Below is a small trained network, with its code and all its weights. Each question gives an input and a class and asks what happens when units are switched off, that is, made to give their printed mean instead of their output.

import numpy as np


def w(rows, s, z=0):
    codes = np.array(rows[::2]) - 128.0
    scale = np.full(codes.shape[1], s)
    scale[-1] = z or s
    return codes * scale


def norm(h):
    return h / np.sqrt((h * h).mean(-1, keepdims=True) + 1e-5)


def f(y):
    return np.maximum(y, 0)


def log_softmax(a):
    a = a - a.max(-1, keepdims=True)
    return a - np.log(np.exp(a).sum(-1, keepdims=True))


def net(x, mask):
    res = np.array(x, float).reshape(1, 5) / 4 @ E
    u = 0
    for l in range(2):
        y = f(norm(res) @ A[l][:, :-1].T + A[l][:, -1])
        res = res + np.where(mask[u : u + 8], y, B[l][:, -1]) @ B[l][:, :-1]
        u += 8
    return log_softmax(norm(res)[-1] @ U[:, :-1].T + U[:, -1])


A, B = {}, {}
E = w([
[79,174,222,192,62,197,154],'x0',
[133,35,82,128,43,181,160],'x1',
[106,218,31,214,163,140,179],'x2',
[65,54,189,255,216,109,161],'x3',
[64,121,75,70,139,21,12],'x4',
],0.0066)
A[0] = w([
[137,154,166,237,100,135,186,112],'0.n1',
[100,51,186,159,150,98,100,98],'0.n2',
[141,54,99,88,231,48,103,3],'0.n3',
[70,71,113,139,110,160,81,49],'0.n4',
[110,65,61,154,127,127,128,103],'0.n5',
[138,216,254,122,140,119,82,89],'0.n6',
[41,207,26,101,112,23,43,57],'0.n7',
[118,109,157,29,139,157,151,150],'0.n8',
],0.009,0.0049)
B[0] = w([
[133,73,165,173,181,169,193,218],'0.n1',
[143,139,206,91,80,113,111,196],'0.n2',
[151,57,171,170,202,210,137,187],'0.n3',
[163,176,171,65,136,158,72,150],'0.n4',
[149,94,217,71,167,139,51,168],'0.n5',
[63,126,91,118,171,20,46,209],'0.n6',
[2,147,181,84,173,109,15,254],'0.n7',
[123,159,10,102,153,71,116,187],'0.n8',
],0.007,0.0071)
A[1] = w([
[160,122,74,162,164,110,209,115],'1.n1',
[90,125,121,209,148,136,199,4],'1.n2',
[173,172,39,85,40,154,112,133],'1.n3',
[159,74,176,186,142,179,193,6],'1.n4',
[161,132,149,190,121,182,90,118],'1.n5',
[76,167,195,120,107,138,106,232],'1.n6',
[70,218,126,246,157,188,133,169],'1.n7',
[90,127,196,130,66,116,164,233],'1.n8',
],0.011,0.0024)
B[1] = w([
[126,147,103,91,180,156,74,178],'1.n1',
[78,120,151,179,138,117,192,203],'1.n2',
[177,153,93,189,86,7,175,212],'1.n3',
[81,111,169,113,165,181,140,237],'1.n4',
[120,103,123,101,137,139,160,167],'1.n5',
[138,106,48,79,163,77,128,254],'1.n6',
[205,58,134,172,158,125,176,246],'1.n7',
[57,104,109,106,175,90,116,197],'1.n8',
],0.011,0.0068)
U = w([
[112,90,175,156,164,194,204,146],'0',
[183,176,87,139,73,42,191,193],'1',
[88,147,130,49,146,72,2,212],'2',
[131,210,159,139,82,175,106,3],'3',
],0.014,0.004)

Each question gives the input, the list of numbers given to net, and the class t.
The units are the neurons (one row each of A and B). Each row of codes is followed by its name. A weight is (code - 128) times the scale printed after its matrix; where a second scale follows, it is the last column's (A, B and U).
mask holds one flag per neuron, layer by layer. A switched-off neuron (its flag False) gives its mean, the last column of its row in B, instead of its output. The means were averaged over made-up inputs and are rounded, as every weight is.
A unit's drop is (log p(t) with every unit on - log p(t) with that unit switched off) / (log p(t) with every unit on - log p(t) with every unit switched off).
The circuit of an input: a set's keep is (log p(t) with only the set's units on - log p(t) with every unit switched off) / (log p(t) with every unit on - log p(t) with every unit switched off). Starting from the 12 units with the biggest drops (on a tie, the unit counted first), units are removed one at a time, each time the one whose removal leaves the highest keep (on an exact tie, the one counted first), for as long as the keep stays at least 0.8.
circuit, biggest first: the units of the circuit, biggest drop first
top k neurons: the k neurons with the biggest drops, biggest first
drop when u is switched off: that unit's drop, to one decimal
input [-7,-5,3,1,-3], class 0: circuit, biggest first : (0.n3, 1.n6)
input [3,-5,-7,2,-6], class 2: circuit, biggest first : (0.n6)
input [2,7,-2,-2,1], class 1: circuit, biggest first : (1.n3, 0.n7)
input [5,6,-2,-6,-6], class 1: top 2 neurons : (1.n3, 0.n3)
input [8,-7,0,6,4], class 1: top 3 neurons : (0.n7, 1.n7, 0.n6)
input [8,8,-8,-7,7], class 1: top 2 neurons : (1.n3, 0.n7)
input [4,6,-5,-1,4], class 1: top 3 neurons : (0.n7, 1.n3, 0.n8)
input [-3,3,-8,-5,-4], class 1: drop when 1.n3 is switched off : 0.1
input [0,1,-5,-8,2], class 1: drop when 1.n8 is switched off : 0.0
input [3,1,-4,-5,-1], class 1: drop when 1.n3 is switched off : 0.1
input [-1,-6,-1,-8,-5], class 1: drop when 1.n3 is switched off : 0.2
